Here is a tiny trained network, its code and every weight. The questions are about switching its units off for an input and a class, where a switched-off unit gives its printed mean instead of its output.

import numpy as np


def w(rows, s, z=0):
    codes = np.array(rows[::2]) - 128.0
    scale = np.full(codes.shape[1], s)
    scale[-1] = z or s
    return codes * scale


def f(y):
    return y / 2 * (1 + np.tanh(0.7978845608 * (y + 0.044715 * y**3)))


def log_softmax(a):
    a = a - a.max(-1, keepdims=True)
    return a - np.log(np.exp(a).sum(-1, keepdims=True))


def net(x, mask):
    res = np.array(x, float).reshape(1, 5) / 4 @ E
    y = f(res @ A[0][:, :-1].T + A[0][:, -1])
    res = res + np.where(mask, y, B[0][:, -1]) @ B[0][:, :-1]
    return log_softmax(res[-1] @ U[:, :-1].T + U[:, -1])


A, B = {}, {}
E = w([
[205,217,27,81],'x0',
[128,125,126,127],'x1',
[254,38,94,174],'x2',
[71,143,42,252],'x3',
[182,198,214,203],'x4',
],0.0065)
A[0] = w([
[149,160,171,163,199],'neuron 1',
[127,88,168,117,19],'neuron 2',
[177,157,176,65,122],'neuron 3',
[98,121,93,198,66],'neuron 4',
[95,178,103,193,63],'neuron 5',
[175,211,113,111,60],'neuron 6',
[140,163,105,120,13],'neuron 7',
[145,127,148,104,54],'neuron 8',
[175,95,117,142,2],'neuron 9',
[184,84,157,117,124],'neuron 10',
[107,97,166,133,37],'neuron 11',
[110,154,145,94,94],'neuron 12',
[100,122,74,195,155],'neuron 13',
[73,194,181,113,89],'neuron 14',
[102,99,179,160,30],'neuron 15',
[210,91,104,141,99],'neuron 16',
[150,87,180,74,85],'neuron 17',
[77,138,116,97,109],'neuron 18',
[120,125,102,173,70],'neuron 19',
[187,50,142,156,113],'neuron 20',
[102,100,169,174,98],'neuron 21',
[164,93,118,156,61],'neuron 22',
[175,147,104,162,88],'neuron 23',
[125,109,170,169,185],'neuron 24',
[157,93,115,156,51],'neuron 25',
[95,120,236,158,171],'neuron 26',
[90,74,152,144,77],'neuron 27',
[153,74,121,134,74],'neuron 28',
[179,215,165,172,168],'neuron 29',
[94,40,166,79,158],'neuron 30',
[148,205,6,81,115],'neuron 31',
[176,166,99,82,81],'neuron 32',
],0.015,0.0034)
B[0] = w([
[140,41,93,13,183],'neuron 1',
[147,178,139,230,154],'neuron 2',
[216,136,108,183,203],'neuron 3',
[229,172,129,116,196],'neuron 4',
[218,191,158,128,188],'neuron 5',
[87,126,115,239,182],'neuron 6',
[59,138,141,212,133],'neuron 7',
[179,185,118,191,133],'neuron 8',
[61,214,164,112,150],'neuron 9',
[169,151,152,101,186],'neuron 10',
[123,162,133,254,158],'neuron 11',
[195,176,206,148,151],'neuron 12',
[233,112,135,115,219],'neuron 13',
[85,168,214,68,199],'neuron 14',
[107,137,102,211,178],'neuron 15',
[41,149,214,114,198],'neuron 16',
[202,151,90,144,195],'neuron 17',
[93,143,191,52,173],'neuron 18',
[203,185,122,105,157],'neuron 19',
[77,132,225,104,213],'neuron 20',
[94,103,86,176,191],'neuron 21',
[122,164,169,109,158],'neuron 22',
[114,111,158,157,165],'neuron 23',
[104,88,89,137,191],'neuron 24',
[63,201,162,83,152],'neuron 25',
[130,94,137,152,247],'neuron 26',
[81,89,109,204,190],'neuron 27',
[86,139,149,92,159],'neuron 28',
[82,8,97,76,212],'neuron 29',
[160,86,77,147,240],'neuron 30',
[61,88,96,177,254],'neuron 31',
[143,65,145,228,178],'neuron 32',
],0.0072,0.0086)
U = w([
[81,120,111,247,82],'0',
[70,224,216,125,122],'1',
[239,195,122,178,111],'2',
[107,53,89,97,175],'3',
[119,109,115,135,198],'4',
[126,99,74,65,80],'5',
[119,160,92,106,5],'6',
],0.014,0.021)

Each question gives the input, the list of numbers given to net, and the class t.
The units are the neurons (one row each of A and B). Each row of codes is followed by its name. A weight is (code - 128) times the scale printed after its matrix; where a second scale follows, it is the last column's (A, B and U).
mask holds one flag per neuron, in row order. A switched-off neuron (its flag False) gives its mean, the last column of its row in B, instead of its output. The means were averaged over made-up inputs and are rounded, as every weight is.
A unit's drop is (log p(t) with every unit on - log p(t) with that unit switched off) / (log p(t) with every unit on - log p(t) with every unit switched off).
The circuit of an input: a set's keep is (log p(t) with only the set's units on - log p(t) with every unit switched off) / (log p(t) with every unit on - log p(t) with every unit switched off). Starting from the 12 units with the biggest drops (on a tie, the unit counted first), units are removed one at a time, each time the one whose removal leaves the highest keep (on an exact tie, the one counted first), for as long as the keep stays at least 0.8.
units of the circuit, in order: the units of the circuit, biggest drop first
most important unit: the unit with the biggest drop
top k neurons: the k neurons with the biggest drops, biggest first
drop of u: that unit's drop, to one decimal
input [-8,-1,2,-8,6], class 0: units of the circuit, in order -> neuron 15; neuron 11
input [7,-1,-2,-5,7], class 0: most important unit -> neuron 6
input [-6,-3,-3,-5,6], class 0: units of the circuit, in order -> neuron 15; neuron 26
input [3,-5,-6,5,-6], class 1: units of the circuit, in order -> neuron 18; neuron 30
input [2,4,-7,8,3], class 2: top 2 neurons -> neuron 5; neuron 13
input [0,-5,-6,-8,4], class 2: top 2 neurons -> neuron 3; neuron 17
input [3,0,4,-2,2], class 1: units of the circuit, in order -> neuron 16; neuron 30
input [5,-2,6,-6,-2], class 1: units of the circuit, in order -> neuron 16; neuron 9
input [5,8,7,-7,6], class 4: top 3 neurons -> neuron 29; neuron 3; neuron 32
input [-7,-3,5,1,-4], class 0: units of the circuit, in order -> neuron 27; neuron 1
input [-7,6,1,8,-6], class 2: units of the circuit, in order -> neuron 4; neuron 13
input [6,0,-4,0,-3], class 0: units of the circuit, in order -> neuron 31; neuron 6
input [0,4,-8,-8,-8], class 1: top 2 neurons -> neuron 14; neuron 18
input [0,-3,5,-7,8], class 3: units of the circuit, in order -> neuron 29
input [8,4,-2,-6,6], class 0: top 2 neurons -> neuron 6; neuron 32
input [-1,-3,-2,-7,8], class 3: top 4 neurons -> neuron 29; neuron 1; neuron 5; neuron 4
input [-5,0,7,-5,-2], class 1: top 2 neurons -> neuron 20; neuron 16
input [1,1,5,7,-5], class 2: top 2 neurons -> neuron 13; neuron 4
input [-3,-5,-7,0,8], class 3: top 2 neurons -> neuron 29; neuron 1
input [8,-1,6,3,-4], class 0: most important unit -> neuron 31
input [-2,8,-7,-8,-6], class 2: top 3 neurons -> neuron 30; neuron 17; neuron 3
input [5,-6,2,-2,6], class 3: drop of neuron 1 -> 0.2
input [6,-1,-5,5,8], class 3: drop of neuron 1 -> 0.4
input [-7,-1,0,2,-5], class 0: drop of neuron 15 -> 0.1
input [-3,4,4,-7,8], class 3: drop of neuron 1 -> 1.1
